Below is a small trained network, with its code and all its weights. Each question gives an input and a class and asks what happens when units are switched off, that is, made to give their printed mean instead of their output.

import numpy as np


def w(rows, s, z=0):
    codes = np.array(rows[::2]) - 128.0
    scale = np.full(codes.shape[1], s)
    scale[-1] = z or s
    return codes * scale


def norm(h):
    return h / np.sqrt((h * h).mean(-1, keepdims=True) + 1e-5)


def f(y):
    return y / 2 * (1 + np.tanh(0.7978845608 * (y + 0.044715 * y**3)))


def log_softmax(a):
    a = a - a.max(-1, keepdims=True)
    return a - np.log(np.exp(a).sum(-1, keepdims=True))


def net(x, mask):
    res = np.array(x, float).reshape(1, 5) / 4 @ E
    u = 0
    for l in range(2):
        y = f(norm(res) @ A[l][:, :-1].T + A[l][:, -1])
        res = res + np.where(mask[u : u + 3], y, B[l][:, -1]) @ B[l][:, :-1]
        u += 3
    return log_softmax(norm(res)[-1] @ U[:, :-1].T + U[:, -1])


A, B = {}, {}
E = w([
[176,252,166,224,211,123,216,175,105,116,51],'x0',
[139,7,8,147,131,47,146,215,201,60,127],'x1',
[180,115,62,54,200,186,15,206,33,146,191],'x2',
[123,124,124,128,139,108,120,122,134,145,122],'x3',
[129,146,105,134,116,129,117,134,152,117,118],'x4',
],0.0034)
A[0] = w([
[132,198,134,51,131,190,55,99,75,110,177,148],'L0N0',
[11,37,109,214,116,89,133,59,207,1,39,77],'L0N1',
[114,219,242,113,179,198,181,138,202,164,104,254],'L0N2',
],0.0031,0.00076)
B[0] = w([
[211,72,109,253,164,169,65,51,189,160,91,203],'L0N0',
[82,104,173,118,161,151,92,121,117,121,162,255],'L0N1',
[108,167,39,58,30,83,189,147,156,166,115,227],'L0N2',
],0.0054,0.003)
A[1] = w([
[191,206,110,166,215,173,141,254,64,156,116,9],'L1N0',
[113,164,175,96,121,166,65,80,137,145,139,112],'L1N1',
[138,126,134,177,174,114,217,146,164,89,85,82],'L1N2',
],0.0054,0.0016)
B[1] = w([
[77,69,153,111,81,99,174,110,193,122,135,254],'L1N0',
[141,73,131,173,159,166,201,128,146,147,58,210],'L1N1',
[139,105,136,204,184,178,1,81,26,130,130,218],'L1N2',
],0.0085,0.0026)
U = w([
[132,97,148,109,73,137,222,81,209,186,92,126],'0',
[186,96,129,190,182,190,45,83,62,146,110,251],'1',
[52,54,148,128,128,48,120,155,154,41,171,191],'2',
[194,114,52,5,126,110,82,201,114,100,198,3],'3',
[134,254,149,145,79,70,176,112,66,133,91,16],'4',
],0.0091,0.00063)

Each question gives the input, the list of numbers given to net, and the class t.
The units are the neurons (one row each of A and B). Each row of codes is followed by its name. A weight is (code - 128) times the scale printed after its matrix; where a second scale follows, it is the last column's (A, B and U).
mask holds one flag per neuron, layer by layer. A switched-off neuron (its flag False) gives its mean, the last column of its row in B, instead of its output. The means were averaged over made-up inputs and are rounded, as every weight is.
A unit's drop is (log p(t) with every unit on - log p(t) with that unit switched off) / (log p(t) with every unit on - log p(t) with every unit switched off).
The circuit of an input: a set's keep is (log p(t) with only the set's units on - log p(t) with every unit switched off) / (log p(t) with every unit on - log p(t) with every unit switched off). Starting from all 6 units, units are removed one at a time, each time the one whose removal leaves the highest keep (on an exact tie, the one counted first), for as long as the keep stays at least 0.8.
circuit, biggest first: the units of the circuit, biggest drop first
top k neurons: the k neurons with the biggest drops, biggest first
top k neurons in layer l: the k neurons of layer l with the biggest drops, biggest first
drop when u is switched off: that unit's drop, to one decimal
input [3,2,8,0,0], class 2: circuit, biggest first	(L1N0)
input [1,-7,1,-6,2], class 0: circuit, biggest first	(L1N2, L1N1)
input [8,4,1,-3,-3], class 2: circuit, biggest first	(L1N0, L1N1)
input [5,0,1,2,-1], class 0: top 3 neurons	(L1N0, L0N2, L0N1)
input [1,-2,-2,-7,1], class 4: top 2 neurons	(L0N2, L1N0)
input [4,-8,2,2,-7], class 0: circuit, biggest first	(L1N0, L1N2)
input [4,7,5,-2,2], class 2: top 2 neurons	(L1N0, L0N2)
input [-6,0,7,0,-7], class 1: top 4 neurons	(L0N0, L0N2, L1N0, L1N1)
input [3,-8,7,2,7], class 0: top 2 neurons in layer 1	(L1N0, L1N2)
input [3,-1,-8,5,8], class 4: top 2 neurons	(L0N2, L0N0)
input [-7,-2,5,-1,1], class 1: top 2 neurons in layer 0	(L0N0, L0N2)
input [7,3,2,4,0], class 2: top 2 neurons in layer 1	(L1N0, L1N2)
input [2,3,-8,-8,3], class 1: top 2 neurons	(L1N2, L1N0)
input [6,-2,7,4,-4], class 0: top neuron in layer 1	(L1N0)
input [3,-3,-7,2,6], class 4: top 2 neurons in layer 0	(L0N2, L0N0)
input [2,2,6,-5,-7], class 2: top 2 neurons in layer 1	(L1N0, L1N1)
input [7,2,-5,3,4], class 1: drop when L1N2 is switched off	1.8
input [4,-8,6,-3,0], class 0: drop when L1N0 is switched off	0.3
input [3,0,3,-8,8], class 0: drop when L1N0 is switched off	1.1
input [4,4,-7,-5,-1], class 1: top neuron in layer 1	(L1N2)
